Below is a small trained network, with its code and all its weights. Each question gives an input and a target symbol and asks what happens when units are switched off, that is, made to give their printed mean instead of their output.

import numpy as np


def w(rows, s, z=0):
    codes = np.array(rows[::2]) - 128.0
    scale = np.full(codes.shape[1], s)
    scale[-1] = z or s
    return codes * scale


def f(y):
    return y / 2 * (1 + np.tanh(0.7978845608 * (y + 0.044715 * y**3)))


def softmax(a):
    e = np.exp(a - a.max(-1, keepdims=True))
    return e / e.sum(-1, keepdims=True)


def log_softmax(a):
    a = a - a.max(-1, keepdims=True)
    return a - np.log(np.exp(a).sum(-1, keepdims=True))


def net(x, mask):
    ids = ['βγεζηθμξπσφψω'.index(c) for c in x.split()]
    T = len(ids)
    res = E[ids] + P[:T]
    r = res
    for j in range(3):
        rows = slice(2 * j, 2 * j + 2)
        q, k, v = (r @ M[0][rows].T for M in (Q, K, V))
        z = softmax(np.where(np.tri(T) > 0, q @ k.T / 2**0.5, -1e9)) @ v
        o = O[0][rows]
        res = res + np.where(mask[j], z, o[:, -1]) @ o[:, :-1]
    y = f(res @ A[0][:, :-1].T + A[0][:, -1])
    res = res + np.where(mask[3:7], y, B[0][:, -1]) @ B[0][:, :-1]
    return log_softmax(res[-1] @ U[:, :-1].T + U[:, -1])


Q, K, V, O, A, B = {}, {}, {}, {}, {}, {}
E = w([
[77,104,116,135,180],'β',
[98,130,139,180,164],'γ',
[142,163,113,187,141],'ε',
[195,180,88,136,155],'ζ',
[141,146,145,153,176],'η',
[155,149,103,139,138],'θ',
[99,130,127,72,174],'μ',
[155,138,78,94,214],'ξ',
[116,156,197,119,185],'π',
[82,197,201,133,95],'σ',
[94,105,4,133,144],'φ',
[175,178,147,73,104],'ψ',
[82,175,101,103,64],'ω',
],0.014)
P = w([
[151,82,144,145,98],'0',
[147,242,90,153,169],'1',
[142,248,85,135,167],'2',
[131,217,97,123,155],'3',
[107,211,103,96,159],'4',
[97,203,106,79,143],'5',
[74,192,115,41,143],'6',
[66,181,118,24,136],'7',
[47,161,113,1,151],'8',
],0.0094)
Q[0] = w([
[107,52,133,141,34],'h1',
[178,48,120,188,90],'h1',
[223,1,231,174,83],'h2',
[180,92,98,166,208],'h2',
[89,242,82,43,130],'h3',
[71,234,83,69,162],'h3',
],0.0086)
K[0] = w([
[201,107,120,168,186],'h1',
[180,183,141,149,198],'h1',
[64,176,114,241,175],'h2',
[59,255,125,84,113],'h2',
[165,27,149,143,109],'h3',
[211,3,155,149,111],'h3',
],0.0087)
V[0] = w([
[115,89,41,71,138],'h1',
[71,138,112,132,22],'h1',
[146,150,207,85,101],'h2',
[144,165,123,129,46],'h2',
[159,127,126,250,98],'h3',
[53,19,195,143,107],'h3',
],0.014)
O[0] = w([
[236,171,94,231,133,229],'h1',
[52,164,92,166,74,216],'h1',
[145,177,247,97,102,143],'h2',
[151,147,145,133,10,115],'h2',
[125,17,138,137,44,57],'h3',
[98,126,196,225,161,3],'h3',
],0.014,0.0033)
A[0] = w([
[167,61,3,223,157,119],'n1',
[180,88,65,57,221,64],'n2',
[29,214,125,116,196,175],'n3',
[155,40,242,9,238,251],'n4',
],0.0035,0.003)
B[0] = w([
[113,89,73,152,128,202],'n1',
[54,79,130,110,107,216],'n2',
[149,186,120,114,165,254],'n3',
[136,55,195,69,254,198],'n4',
],0.0086,0.0054)
U = w([
[113,127,167,238,159,95],'β',
[84,65,180,195,109,201],'γ',
[114,41,120,119,61,131],'ε',
[167,82,81,57,66,2],'ζ',
[121,89,157,125,116,141],'η',
[166,89,116,121,84,131],'θ',
[160,191,161,162,181,22],'μ',
[134,134,68,80,163,161],'ξ',
[104,133,174,112,156,79],'π',
[2,130,157,84,122,71],'σ',
[183,120,72,184,112,97],'φ',
[209,169,190,74,93,199],'ψ',
[77,191,83,164,68,175],'ω',
],0.0075,0.0065)

Each question gives the input, a string of symbols that net reads in full, and the target symbol t.
The units are the heads (2 rows each of Q, K, V and O) and the neurons (one row each of A and B). Each row of codes is followed by its name. A weight is (code - 128) times the scale printed after its matrix; where a second scale follows, it is the last column's (O, A, B and U).
mask holds one flag per unit, heads first, then neurons. A switched-off unit (its flag False) gives its mean, the last column of its rows in O or B, instead of its output. The means were averaged over made-up inputs and are rounded, as every weight is.
A unit's drop is (log p(t) with every unit on - log p(t) with that unit switched off) / (log p(t) with every unit on - log p(t) with every unit switched off).
The circuit of an input: a set's keep is (log p(t) with only the set's units on - log p(t) with every unit switched off) / (log p(t) with every unit on - log p(t) with every unit switched off). Starting from all 7 units, units are removed one at a time, each time the one whose removal leaves the highest keep (on an exact tie, the one counted first), for as long as the keep stays at least 0.8.
circuit, biggest first: the units of the circuit, biggest drop first
most important unit: the unit with the biggest drop
heads that matter: for each layer, one digit per head in row order, 1 if its drop is at least 0.15 and else 0, layers parted by /
drop when u is switched off: that unit's drop, to one decimal
input μ ξ ξ σ, target μ: most important unit	h3
input ω β ξ ξ ζ φ μ, target ω: circuit, biggest first	(h1, n4)
input ξ ω ξ ξ θ ε, target ξ: heads that matter	011
input ω ξ ψ π π ζ, target ω: heads that matter	100
input β η γ ξ ξ φ, target φ: heads that matter	111
input ω ξ ξ β ξ ψ ψ ξ γ, target ψ: circuit, biggest first	(h2, h3)
input ψ ξ ξ, target ψ: heads that matter	010
input ω ξ ε ξ θ ψ ξ β, target ω: circuit, biggest first	(h1, n4)
input φ θ ξ, target φ: circuit, biggest first	(h1, h2)
input ξ ξ β ξ ψ ξ, target ψ: circuit, biggest first	(h2, h1)
input γ ε β ξ η ζ ε μ, target γ: heads that matter	001
input ξ ω η η γ ξ ε, target ξ: circuit, biggest first	(h2, h3)
input ξ β φ ω η, target ω: circuit, biggest first	(h1, n4)
input ψ ξ ε ξ ω ξ ξ ω, target ψ: circuit, biggest first	(h2)
input ξ ψ ω μ ξ ξ γ, target ξ: circuit, biggest first	(h3, h2)
input η θ σ μ, target σ: heads that matter	100
input γ ξ ω ψ π β, target γ: heads that matter	001
input μ ζ φ ψ, target μ: heads that matter	001
input ξ ζ ξ ζ, target ξ: heads that matter	111
input ε ψ γ ξ ψ ζ ω, target ε: heads that matter	001
input ω η β ε ξ ω ζ, target ω: circuit, biggest first	(h1)
input μ ω ε ξ ξ β β μ, target μ: circuit, biggest first	(h3, h1)
input ξ μ β γ, target ξ: drop when h1 is switched off	0.2
input ω ξ ω β φ ω ε, target ω: drop when h1 is switched off	0.5
input ξ σ η, target σ: drop when h1 is switched off	1.2
input ξ ψ σ, target ξ: drop when h2 is switched off	0.5
input γ σ ω γ μ γ ξ, target γ: circuit, biggest first	(h3)
